Below is a small trained network, with its code and all its weights. Each question gives an input and a class and asks what happens when units are switched off, that is, made to give their printed mean instead of their output.

import numpy as np


def w(rows, s, z=0):
    codes = np.array(rows[::2]) - 128.0
    scale = np.full(codes.shape[1], s)
    scale[-1] = z or s
    return codes * scale


def f(y):
    return y / 2 * (1 + np.tanh(0.7978845608 * (y + 0.044715 * y**3)))


def log_softmax(a):
    a = a - a.max(-1, keepdims=True)
    return a - np.log(np.exp(a).sum(-1, keepdims=True))


def net(x, mask):
    res = np.array(x, float).reshape(1, 5) / 4 @ E
    y = f(res @ A[0][:, :-1].T + A[0][:, -1])
    res = res + np.where(mask, y, B[0][:, -1]) @ B[0][:, :-1]
    return log_softmax(res[-1] @ U[:, :-1].T + U[:, -1])


A, B = {}, {}
E = w([
[44,206,61,165,212,76,146,183,157],'x0',
[110,112,199,118,196,51,92,74,152],'x1',
[88,1,69,131,113,157,104,194,126],'x2',
[120,91,70,96,149,78,76,67,41],'x3',
[200,93,72,39,178,97,168,118,121],'x4',
],0.0084)
A[0] = w([
[148,142,38,88,145,98,152,102,99,159],'n0',
[109,179,182,171,143,97,96,92,123,166],'n1',
[88,162,109,137,130,130,177,198,185,133],'n2',
[135,46,116,119,136,127,93,120,120,241],'n3',
[114,213,144,146,172,137,175,150,173,255],'n4',
[111,79,51,128,128,114,100,155,80,163],'n5',
[141,109,201,122,157,80,119,93,163,188],'n6',
[94,170,200,162,144,111,103,102,115,208],'n7',
[95,130,76,147,141,114,131,184,149,228],'n8',
[131,108,155,149,1,215,143,142,128,196],'n9',
[158,113,190,107,85,173,115,128,121,248],'n10',
],0.011,0.0032)
B[0] = w([
[170,103,26,101,165,82,119,72,22,198],'n0',
[35,189,171,101,113,56,71,114,150,209],'n1',
[176,165,100,166,160,188,164,167,187,210],'n2',
[66,24,125,108,129,181,151,158,146,192],'n3',
[157,238,88,153,159,99,158,135,205,251],'n4',
[42,48,91,151,146,183,42,157,67,192],'n5',
[119,108,212,74,163,89,168,119,192,205],'n6',
[66,177,171,106,111,106,87,122,166,214],'n7',
[104,137,33,207,183,171,117,172,163,198],'n8',
[201,145,137,182,2,243,28,79,156,242],'n9',
[206,112,201,115,56,131,136,75,171,211],'n10',
],0.0081,0.011)
U = w([
[184,88,56,56,194,73,103,46,17,172],'0',
[248,179,84,84,127,95,210,116,34,47],'1',
[216,145,193,119,166,92,201,104,91,2],'2',
[226,127,182,165,2,197,66,93,149,209],'3',
[153,10,244,32,174,95,204,123,188,191],'4',
[137,217,59,209,206,146,162,193,198,116],'5',
[43,212,212,100,144,17,80,109,150,124],'6',
[19,20,66,163,147,190,74,201,61,119],'7',
],0.0069,0.0022)

Each question gives the input, the list of numbers given to net, and the class t.
The units are the neurons (one row each of A and B). Each row of codes is followed by its name. A weight is (code - 128) times the scale printed after its matrix; where a second scale follows, it is the last column's (A, B and U).
mask holds one flag per neuron, in row order. A switched-off neuron (its flag False) gives its mean, the last column of its row in B, instead of its output. The means were averaged over made-up inputs and are rounded, as every weight is.
A unit's drop is (log p(t) with every unit on - log p(t) with that unit switched off) / (log p(t) with every unit on - log p(t) with every unit switched off).
The circuit of an input: a set's keep is (log p(t) with only the set's units on - log p(t) with every unit switched off) / (log p(t) with every unit on - log p(t) with every unit switched off). Starting from all 11 units, units are removed one at a time, each time the one whose removal leaves the highest keep (on an exact tie, the one counted first), for as long as the keep stays at least 0.8.
units of the circuit, in order: the units of the circuit, biggest drop first
most important unit: the unit with the biggest drop
top k neurons: the k neurons with the biggest drops, biggest first
drop when u is switched off: that unit's drop, to one decimal
input [-1,5,-2,-7,8], class 4: most important unit => n6
input [-1,7,7,0,5], class 7: top 3 neurons => [n5 n10 n3]
input [0,2,-3,-1,3], class 6: units of the circuit, in order => [n2 n9]
input [-2,0,0,4,0], class 0: units of the circuit, in order => [n9 n7]
input [-6,8,-5,-6,-1], class 6: top 2 neurons => [n1 n7]
input [8,-1,1,5,3], class 7: top 2 neurons => [n5 n8]
input [-3,-8,-7,4,8], class 0: top 2 neurons => [n0 n4]
input [-7,6,-7,4,-2], class 6: top 2 neurons => [n1 n7]
input [3,-2,-1,3,-8], class 6: top 2 neurons => [n1 n7]
input [3,-6,-4,7,3], class 0: drop when n0 is switched off => 0.2
input [-2,-6,0,6,0], class 7: drop when n10 is switched off => 0.0
input [3,-5,-7,8,-4], class 6: drop when n7 is switched off => 0.1
